(in the rows, 128 means zero)
Group, then class
[121 126 123 121 126 137  71 153 138 111 125 121 117  84 170 137 115 125
 127 121 102 143 116 119 112 124 131 129  73 177 126 127  88 129 156 138
 134 136 115 120 122 157 125 156 136 153 101 131 133 114 145 141 117 114
 143 156 121 121 127 129 144 116 125 130 127 135 133  83 123 115 117 156
 127  85 126  99 131 121 103 140 130 130 135 117 125 148 112 109 110 113
 117 131 128 126 135 129 131 125 116 135 135 159 137 107 183 127 136 141
 102 123 131 132 113 149  97 109 196 111 195 142 127  92 152 121 118 125
 127 152 114 122 113 113 112 172 141 115 135 149 131 121 148 130 129 123
 157 123  86 132 121 149 142 133 128  92 115 120 122 133 154 160 132 121
 135 118 143 116 126 115 126 130 133 132 118 116]
<69> > (29)
[169 107  92 119 130 117 150 138 123 140 115 129 150  63 150 143 124 138
 121 127 188 131 130 124 147 134 127 140 110 111 164 125 139 113 130 135
 134 146 118 147 143 131 148 132 139 112 120 103 133  97 164 130 125 151
 105 104 137 129 139 101 145 129  68 116 138  97  94 148 143 135 151  91
 106 124 119  78 173 132 109 168 166  98 137 143 132 137 143 144 123 133
 146 123 145 133 134 153 132 116 125 113 130 116 181 154 130 128 125 134
 148  99 141 119 116 109  98 139 151 127 123 105 136 147 167 142 138 163
 132 130 149  95 140 122 144 158 150 112  90 103 111 130 112 122 115 162
 130 134 114 151 132 117 118 132 153 150 152 125 148 127  80 118 120 133
 128 119 118 131 141 140 138 134 132 133 144 122]
<70> > (37)
[118 143 162 146 129 132  94 131 127 116 125 103 111  79 169 116 136 118
 118 133  74 147 106 113 133 132 134 109 119 141  97 146 107 128 157 128
 131 149 106 150 122 149 120 156 122 144 113  95 165 112 113 131 121 110
 127 168  94 125 129 139 169 112  98 135 135 129 101  37 113 125 156 131
 147 141 133 115 126 153  97 118 132 124 132 112 115 144  96 109 112 145
 115 133 147 134 125 137 129 136 142 144 134 130 183  97 160 127 139 135
 112 124 140 116  94 132 131 125 174 122 211 126 127 110 127 115 123 106
 120 143  99 132 104  75 127 156 126 139 107 160 128 123 141 141 129 132
 132 115 100 128 128 153 136 132 131  74 108 144 137 142 113 152 125 146
 139 130 122 124 119 112 129 132 131 132 115 122]
<69> > (26)
[129 157 158 128 133 126 109 127 130  96 122 116 119  81 116 107 124 131
 124 124  59 135 109 121 130 118 137 115 141 127 108 142 126 130 136 125
 128 128 132 124 119 156 139 170 109 147 114 110 141 131 122 122 119 111
 124 152 121 126 150 135 139 115 125 122 130 144 128  60 110 127 134 141
 123 131 130 114 133 154 107 129 155 157 120 120 119 159 100  83 126 144
 121 122 124 112 109 136 127 126 141 138 129 125 169 112 144 116 134 129
 106 117 156 109 112 140 133 122 153 121 192 141 134  96 137 137 120 130
 113 115 121 131  91  77 119 161 125 136 119 140 123 135 135 168 126 131
 138 117  68 120 121 134 156 123 133  66 112 121 125 139 114 138 125 147
 127 130 117 141 122 118 127 121 128 126 111 127]
<69> > (26)
[156 109 101 112 134 135 159 106 121 154 124 136 152 164 154 114 124 131
 132 136 174 127 137 122 139 130 134 128 130 121 145 130 135 116 130 139
 136 133 121 128 132 124 130 126 136 110 113 131 117 108 151 122 127 135
 121 101  91 129 114 110 150 130  87 133 133 106 104 144 157 139 154 113
 124 135 128 106 167 131 129 154 148  78 135 123 131 131 141 146 123 145
 132 128 147 128 144 144 144 126 126 112 114 132 131 131 121 135 132 140
 138 109 129 121 124 111 119 137 144 143 151 123 140 134 169 132 132 154
 125 121 155  96 161 133 124 168 150 126 109 117 127 134 113 127 115 120
  98 119 194 155 129 126 119 132 142 144 134 125 163 137 117 134 124 114
 135 122 115 132 133 135 126 128 131 120 145 129]
<70> > (37)
[129 111 130 129 116 123 104  86 131 143 125 123 146 147 169 143 130 113
 115 133 153 146 134 121 153 120 121 123 128 109 149 136 109 114 130 139
 136 188 114 150 149 130 128 127 142 130 126  48 123 100 131 140 131 134
 113 132 135 134 125 100 135 109  78 140 137  96  69 152 152 118 153  89
 125 116 134  92 158 138 106 155 141  60 132 124 127 140 132 149 102 138
 122 125 135 130 139 133 130 139 123 134 134 150 141 138 140 141 140 137
 134 119 106 131 137  95 129 132 131 119 135 116 129 168 136 127 130 129
 134 134 141 129 132  98 136 122 138 131 102 123 124 121 114  97 113 143
  87 139 199 151 125 134 118 131 161 156 151 150 160 161 102 148 127 121
 127 112 136 125 143 134 130 127 126 134 139 128]
<70> > (38)
[111 140 124 130 120 131 165 190 131 142 129 133 139  98 111 151 130 142
 137 132 153 126 128 129 110 141 121 134 117 121 140 143 125 166 128 121
 123 122 124 135 122 147 116 135 135 123 130 176 131 143 142 129 123 134
 133 132 114 126 110 138 117 127 149 128 131 121 160 127 102 139 149 155
 121 122 117 139 114 114 130 125 126 172 120 125 138  90 116 130 127 133
 149 132 125 130 123 133 128 125 120 140 137 111  86 145 131 138 115 125
 134 132 126 133 124 145 104 124 139 134 116 136 121 124 120 120 119 121
 128 145 132 128 143 155 118 118 143 131 144 110 133 137 132 128 123 127
 153 112 129 124 128 121 125 126  93 132 118 115 102 110 135 112 137 119
 122 132 121 123 125 123 114 128 128 128 150 127]
<74> > (32)
[131  97 121 121 114 127 110 112 130 129 127 142 134 142 155 126 130 116
 109 133 148 141 130 119 145 122 117 132 120 121 145 126 114 118 121 135
 138 144 110 142 138 130 146 120 137 130 131  68 116 106 122 136 122 133
 124 133 133 123 116 100 122 111  86 128 133 114  81 157 161 126 127  97
 120 124 129  70 154 125 112 161 150  69 135 122 129 141 133 139 112 120
 117 129 128 135 140 123 129 132 124 128 119 125 134 132 146 140 130 141
 135 112 120 125 139 100 135 137 130 116 130 108 133 160 131 120 135 135
 128 121 146 118 140 126 139 124 139 136  97 103 129 113 105  59 123 139
 112 141 186 156 130 131 105 135 145 183 129 139 157 141 114 150 127 116
 127 112 138 120 133 137 141 131 113 135 145 125]
<70> > (38)
[115 167 142 139 124 135 160 186 140 134 133 128 137  90  84 154 134 140
 133 133 148 127 118 139  85 149 124 104 134 115 123 125 131 134 117 118
 116 118 139 145 130 158 112 126 124 132 134 160 122 152 154 112 129 122
 125 142 137 128 127 147 102 143 171 129 132 133 175 143  90 129 126 132
 120 119 126 154 104 108 140 125 111 190 119 131 120  99 108 118 134 133
 147 140 130 128 113 131 117 123 125 114 133 124  58 139 105 126 117 124
 133 163 137 140 125 152 110 127 105 138  83 134 115 126  95 121 107 133
 126 139 126 138 127 143 124  94 132 126 151 120 133 140 138 138 132 139
 134 129  96  97 117 117 137 126  93 139 112 117  94 123 150  92 142 126
 113 149 126 118 124 132 104 138 131 130 133 127]
<74> > (32)
[130 115 139 148 133 130  89 100 106 119 134 116 164 146 146 118 129 109
 129 117  79 125 103 118 128 123 131 113 121 160 120 129 101 122 150 137
 122 133 109 156 142 138 120 173 121 159 118 135 164 110 121 132 127  99
 129 137 102 122 145 122 167 112 137 136 135 126 142  73 107 116 166 134
 124 127 134 142 137 136 109 139 128 124 126 123 109 150 108  92 115 117
 110 120 135 126 127 158 131 144 143 144 129 141 155 102 132 118 162 143
 122 108 143 111  89 146 106 113 224 105 212 135 108 103 148 130 112 119
 138 146 112 136 113 115 131 129 126 102 118 178 126 122 136 156 116 133
 116 123  68 149 107 136 136 131 146  65 112 120 132 141 156 151 120 129
 129 117 123 142 127 115 134 146 132 127 123 107]
<69> > (29)
[163 154  97 150 144 123 165 179 127 121 129 120 132   4 110 161 123 133
 127 123 171 115 118 136 110 138 123 128 116 110 131 115 141 125 128 117
 126 127 135 144 133 136 126 131 111 115 130 145 136 132 185 111 137 144
 128 122 171 128 150 135 114 145 140 127 127 125 144 166  92 123 124 136
 111 119 119 142 119 120 131 132 120 144 128 141 132 116 123 130 129 123
 140 132 120 126 119 137 122 118 123 101 130 137 130 148  89 123 125 114
 145 143 148 131 121 147 109 135 119 133 104 127 124 112 126 125 126 146
 133 137 128 128 123 144 130 110 140 127 169 110 133 147 144 129 127 143
 163 155  44  91 128 113 137 133 112 142 116 108 110 116 105 119 134 132
 118 141 124 129 127 133 130 140 127 136 111 132]
<74> > (28)
[101 130 157 130 130 137 121 123 130 119 128 123 139 144 171 135 133 135
 129 130  92 133 124 130 122 122 141 113 110 171 125 141 110 134 147 141
 132 136 110 127 129 129 115 154 125 137 107 154 135 126 140 132 118 100
 135 143  46 128 127 132 168 118 117 133 135 141 137  62 129 131 146 145
 137 143 125 132 126 130 125 118 117 133 144 117 118 123 118  96 127 145
 122 133 145 134 134 136 142 130 130 130 131 145 143  97 160 129 128 138
  93 132 134 115 107 136 100 117 151 106 202 146 127  92 141 107 111 112
 128 143 100 138 136  98 120 184 148 115 138 156 126 132 155 149 123 114
 124 118 146 143 112 145 132 130 127  75  94 129 160 145 141 148 128 126
 132 129 120 127 120 120 123 129 132 132 103 129]
<69> > (29)
[146 109 109 112 126 124 148 119 122 139 122 142 145 152 149 149 123 139
 127 125 152 134 129 120 132 130 126 142 116 127 143 131 139 119 126 137
 131 133 125 118 140 138 142 133 143 126 108 109 106 113 150 122 118 125
 123 109 100 131 124 109 127 127 102 128 129 111 123 158 165 135 131 121
 114 128 123  77 156 132 127 168 149  92 138 121 129 142 128 125 126 138
 126 134 135 126 142 143 129 117 130 122 116 119 126 144 118 133 132 142
 134 121 133 132 124 111 120 130 141 129 132 124 127 129 167 125 135 155
 136 130 142 109 141 125 119 168 155 123 114 108 116 124  99 111 122 129
 119 143 185 172 130 135 121 125 144 153 123 128 149 148 132 142 122 107
 128 124 117 127 135 130 120 137 135 128 146 113]
<70> > (37)
[120 133 152 136 124 134 108 116 133 105 126 119 115 121 157 131 131 136
 121 132  88 131 116 126 117 123 127 112 119 148 103 146 107 136 141 131
 147 134 123 124 126 139 120 146 126 151 104 122 143 127 122 132 113 107
 132 150  85 128 133 120 161 109 128 140 133 135 106  83 123 126 132 135
 141 130 134 120 109 131 113 127  96 113 129 122 128 132 113 107 114 130
 111 141 146 135 126 142 129 124 133 140 129 138 149 112 147 126 144 141
 105 133 140 123 113 135 133 125 155 115 211 137 121 109 125 112 133 111
 126 141 114 137 110  90 125 157 134 121 134 149 124 127 135 149 128 124
 134 125 145 130 118 157 139 127 122  94 107 142 134 147 133 158 136 125
 138 139 141 121 125 113 128 132 129 128 116 116]
<69> > (29)
[130 120 148 146 133 134  81 117 122 116 131 112 149 145 147 118 133 107
 134 119  74 134 105 114 125 127 126 137 125 147 111 135 118 125 150 133
 128 135 120 150 123 136 114 150 121 147 120 128 153 117 107 146 114 106
 134 140 131 128 131 138 160 118 138 133 133 137 133  67 120 110 136 133
 115 127 128 133 125 133 106 133 128 131 124 128 115 151 109  91 118 118
 109 118 133 128 128 138 128 135 133 148 126 141 138 107 131 123 141 135
 115 119 140 120  90 145 130 115 196 106 201 138 129 108 138 127 117 124
 129 134 113 146 110 117 128 120 121 116 122 178 134 119 128 148 129 126
 109 123  65 130 128 143 137 128 136  66 104 128 133 142 151 157 130 126
 120 127 131 135 122 122 124 148 126 128 126 118]
<69> > (29)
[108 126 145 133 134 130 105 124 123 133 138 109 136 139 180 102 125 121
 139 134 100 127 131 124 118 118 134 108  97 169 109 134  96 132 154 141
 133 136 108 123 131 126 113 156 124 136 113 145 167 118 121 144 111 115
 145 144  86 134 138 129 172 112 128 135 128 122 121  52 107 132 153 120
 130 134 138 140 123 122 105 116 116 105 136 108 122 121 112 105 115 134
 111 129 140 131 133 145 129 147 128 138 116 145 177  87 167 125 132 142
 113 120 139 125 119 139 110 121 189 110 217 134 126 113 129 125 118 110
 128 151 101 144 132  99 129 142 132 114 141 180 128 131 152 147 120 129
 119 114 125 134 124 137 135 138 118  85 139 143 124 129 132 145 133 137
 136 127 118 130 126 116 131 127 154 126 113 124]
<69> > (29)
[150 108 122 116 121 120 138  82 120 167 124 135 148 188 139 120 127 126
 120 114 162 127 142 132 147 120 128 120 137 100 152 127 142 113 122 139
 140 135 127 118 144 130 154 115 140 125 136  74  95 102 124 124 129 138
 112 111 143 144 133  92 131 123 101 122 139 108  95 178 152 130 129 104
 127 112 128  88 165 130 119 159 157  71 126 119 138 144 150 137 118 138
 145 125 126 124 138 130 122 130 125 126 120 132 135 156 120 120 131 131
 135 104 118 132 136  99 124 140 106 130 123 124 134 166 154 146 137 158
 133 123 155 113 128 124 133 134 131 132  98  93 116 128 107 101 120 131
  76 130 200 151 130 117 124 134 178 168 148 145 152 149 103 124 128 120
 130 113 132 128 137 141 135 135 126 127 120 123]
<70> > (38)
[144 129 118 142 133 126 120 133 127 121 127 116 147  76 174 151 126 117
 127 121 111 132 110 116 121 133 134 122 115 163 127 135 118 124 155 133
 126 131 118 137 131 142 105 152 116 140 106 130 144 110 157 125 125 121
 127 141 102 124 136 126 159 118 105 136 136 127 117  81 123 126 136 160
 128 136 123  78 131 142 118 144 122 123 135 125 126 143 113 121 119 130
 122 130 133 127 124 142 133 128 130 126 125 144 150 118 138 121 137 138
 115 129 140 105  99 144 105 115 202 126 201 137 131  92 153 127 121 131
 130 147 117 130 122 122 124 166 140 104 132 154 128 130 135 143 122 115
 139 140  76 125 116 139 142 135 131  75  98 123 138 134 120 151 121 131
 130 142 121 137 126 120 127 146 133 125 102 132]
<69> > (26)
[107 168 137 131 127 124 167 171 162 137 130 139 135 113  88 149 117 175
 133 128 131 123 137 150 105 133 137 132 123 129 122 119 152 138 107 111
 118 120 134 129 120 127 125 130 122 129 136 161  97 149 173 115 134 126
 132 115 122 129 133 137  83 150 151 122 136 117 180 191 119 133 105 154
 113 111 123 159 126 109 145 118 105 193 124 133 120 103 145 110 150 131
 137 137 127 127 122 145 130 111 122 114 129 125  79 146  93 127 113 132
 134 146 136 132 136 138  93 139  84 113  26 140 118 118 101 123 120 132
 118 124 127 134 135 145 124 123 130 130 165 125 129 146 141 140 133 136
 124 152 122 110 121 110 139 124 112 149 125 112 100 117 134  97 126 134
 116 147 120 130 131 138 119 133 129 117 116 127]
<74> > (32)
[105 125 160 133 128 133 110 120 130 127 142 134 118  98 158 135 135 114
 127 131  91 145 112 124 129 126 128 131 120 175 119 141 109 128 154 134
 132 125 118 138 131 150 120 134 131 140 130 127 147 113 132 124 135 129
 128 149  87 131 125 122 166 116 102 135 128 161 108  60 116 131 168 150
 144 131 134 140 114 147 115 124 137 157 130 119 114 152 113 121 107 136
 125 130 139 141 132 126 122 144 136 132 134 137 175 114 165 133 129 138
  94 116 115 111  91 142 106 125 164 130 209 132 122  96 145 113 112 115
 125 139 106 130 126 117 130 161 113 123 118 139 132 126 153 161 127 123
 124 106 123 116 117 130 134 132 147  58 100 143 129 130 118 146 119 142
 138 118 126 121 124 113 121 126 148 131 112 134]
<69> > (26)
[116 134 137 148 127 129 100 146 133 117 137 110 137  69 165 145 141 112
 136 126  95 137 114 114 102 129 131 120 116 159 110 128  95 102 157 131
 124 128 114 167 125 140 112 151 118 145 118 129 149 122 151 126 116 112
 131 151 105 123 129 127 159 119 119 139 130 124 120  72 105 117 156 143
 129 123 129 137 112 139 110 141 117 145 128 118 116 129 103 111 110 128
 122 131 139 134 135 145 134 137 135 138 122 139 139 107 137 129 141 135
 108 139 135 122  95 139  96 101 187 120 202 144 120 101 126 117 111 113
 127 155 108 138 120 110 135 127 131 114 140 159 132 130 122 149 116 131
 130 135  84 116 118 131 144 129 111  65 100 138 120 132 135 159 136 136
 127 136 127 130 131 117 122 142 135 140 116 121]
<69> > (29)
[142 136 136 133 129 135 119 158 136 114 126 110 138  83 162 145 119 127
 121 127 107 143 111 123 119 123 135 133 106 156 123 131 116 127 153 138
 120 124 128 163 136 133 124 143 126 144 118 125 143 128 142 116 125 120
 129 123 115 130 136 124 135 110 112 127 130 141 123  97 131 131 147 137
 130 123 128 118 138 127 111 146 139 124 124 118 121 151 106 100 118 142
 135 134 135 131 137 136 123 134 132 134 130 141 119 119 113 128 138 138
 108 121 162 130  93 143 100 134 163 116 179 135 122 101 141 136 112 141
 125 150 128 129 120 116 122 158 147 121 126 138 110 132 126 147 114 135
 113 118  88 133 115 143 135 130 127  95 105 136 138 122 126 153 128 143
 131 131 121 127 125 119 122 141 138 125 131 119]
<69> > (26)
[143  97  97 110 129 133 112 128 129 149 118 127 140 116 168 136 128 111
 113 130 160 144 111 113 157 119 128 141 114 119 164 126 121 117 138 132
 137 142 116 144 134 129 143 127 145 118 119  71 115 104 133 134 129 139
 117 113 142 129 115 106 127 128  68 126 127 156 104 136 160 130 130 113
 127 124 127  88 175 131 116 149 154 102 136 132 135 144 125 147 116 135
 131 119 124 119 138 126 134 131 128 124 123 123 142 131 168 137 127 133
 130 102 117 129 133 101 128 137 142 132 120 103 130 142 155 131 139 147
 129 137 140 109 144 133 127 144 138 123  91 110 125 109 110 100 122 130
 125 132 155 165 138 140 116 123 163 147 149 127 147 126 112 111 128 122
 135 108 131 125 131 130 135 121 118 139 130 123]
<70> > (37)
[106 147 139 129 118 129 143 171 118 129 134 129 146 126  92 142 129 150
 135 129 112 131 125 127 111 132 128 134 120 141 132 123 129 132 122 118
 117 133 130 154 123 141 117 135 135 132 134 168 118 154 142 119 133 115
 139 133 126 125 124 142  89 135 162 123 123 137 182 140 107 125 122 157
 126 120 125 151 131 110 140 119 109 194 119 125 114 105 125 103 130 131
 133 133 126 127 114 141 135 126 120 153 132 118  67 137 107 131 116 128
 128 149 131 133 117 146  95 128 135 126  75 136 102 107 111 134 118 109
 129 137 125 146 130 154 117 117 123 114 144 141 128 142 127 144 129 127
 132 138  88 118 116 123 138 127  99 118 121 106  96 108 163 116 129 135
 108 143 126 125 123 125 112 139 126 133 130 129]
<74> > (32)
[100 148 129 132 121 124 157 168 132 138 136 131 135  70  92 147 125 140
 129 134 156 133 126 128 112 143 118 127 145 110 150 125 128 127 113 120
 127 123 129 144 138 155 129 134 131 124 139 129 122 137 155 118 130 140
 121 139 152 126 119 147 102 149 135 119 133 114 151 141  94 127 149 135
 119 117 122 136 123 154 124 125 126 182 126 133 118 104 122 144 137 130
 139 130 118 127 105 123 129 107 122 130 147 116  99 144 124 137 115 120
 139 139  92 139 134 130 108 139 112 137  63 126 108 135 107 131 120 116
 125 130 134 119 138 162 133  95 129 126 139 107 140 139 147 130 125 144
 152 137 110 110 125 126 129 126 112 148 118 109  92 113 130 100 184 129
 116 137 134 116 129 132 114 139 131 128 152 141]
<74> > (32)
[156 110 103 106 136 127 128 132 125 133 126 130 148 120 146 139 125 135
 121 127 152 140 135 118 164 123 133 141 116 118 167 130 138 122 131 138
 127 143 122 139 140 119 149 127 149 123 113  87 113 111 136 123 122 137
 114 103 133 130 125 115 116 130  76 121 133 127 105 165 174 129 134 118
 127 162 122  72 176 131 128 166 160 101 128 128 134 147 135 135 127 134
 138 118 132 123 138 120 133 112 133 120 121 116 123 146 148 139 128 140
 143 112 143 132 126 111 119 131 142 130 116 110 138 129 158 140 129 157
 128 135 156 100 139 133 129 165 148 135  93 103 128 117 118 109 119 136
 115 139 141 157 142 127 122 132 148 147 137 115 156 137 120 135 123 116
 129 125 122 121 135 127 133 132 124 133 152 122]
<70> > (37)
[119 132 160 142 126 135  90 122 140  98 129 113 102  59 152 130 127 122
 117 126  69 148 106 132 109 129 127 125 112 154  99 130 111 124 151 135
 119 133 117 143 133 161 124 167 121 158 128  87 136 119 148 135 124 115
 105 158 111 126 145 125 156 113 114 126 124 131 117  87 126 122 146 138
 160 137 126 106 120 152 108 137 141 163 133 129 108 158 106 111 109 115
 120 138 138 131 118 127 130 129 127 135 123 137 163 120 148 111 141 131
 105 126 150 115  96 132 113 122 173 119 189 136 125  98 137 128 121 110
 125 136 113 128 105 101 127 159 125 127 122 137 125 127 131 152 126 150
 154 147  59 123 127 140 142 128 133  78  95 138 119 140 121 153 118 140
 138 125 132 125 122 117 124 144 131 133 122 112]
<69> > (26)
[147 130 126 157 125 130 143 150 138 115 137 135 114  93  99 143 131 128
 135 119 144 109 116 124  94 134 115 132 125 126  96 108 141 127 123 130
 137  92 147 125 126 132 122 104 121 133 143 167 119 143 149 122 124 137
 132 130 165 125 132 139 103 135 176 130 122 125 146 182 108 107 114 144
 122 118 127 168 100 118 149 119 102 137 119 145 132 119 125 131 133 110
 138 134 120 130 137 122  96 123 124 126 130 137  86 148  70 112 131 114
 137 146 129 139 136 142 131 127  87 133  95 146 115 130 134 123 128 125
 130 124 131 136 124 162 127  89 116 118 176 117 134 136 132 125 134 132
 136 155  84  83 122 115 145 124 105 143 104 128 115 130 131 132 130 115
 118 140 130 130 131 140 127 139 129 127 120 131]
<74> > (32)
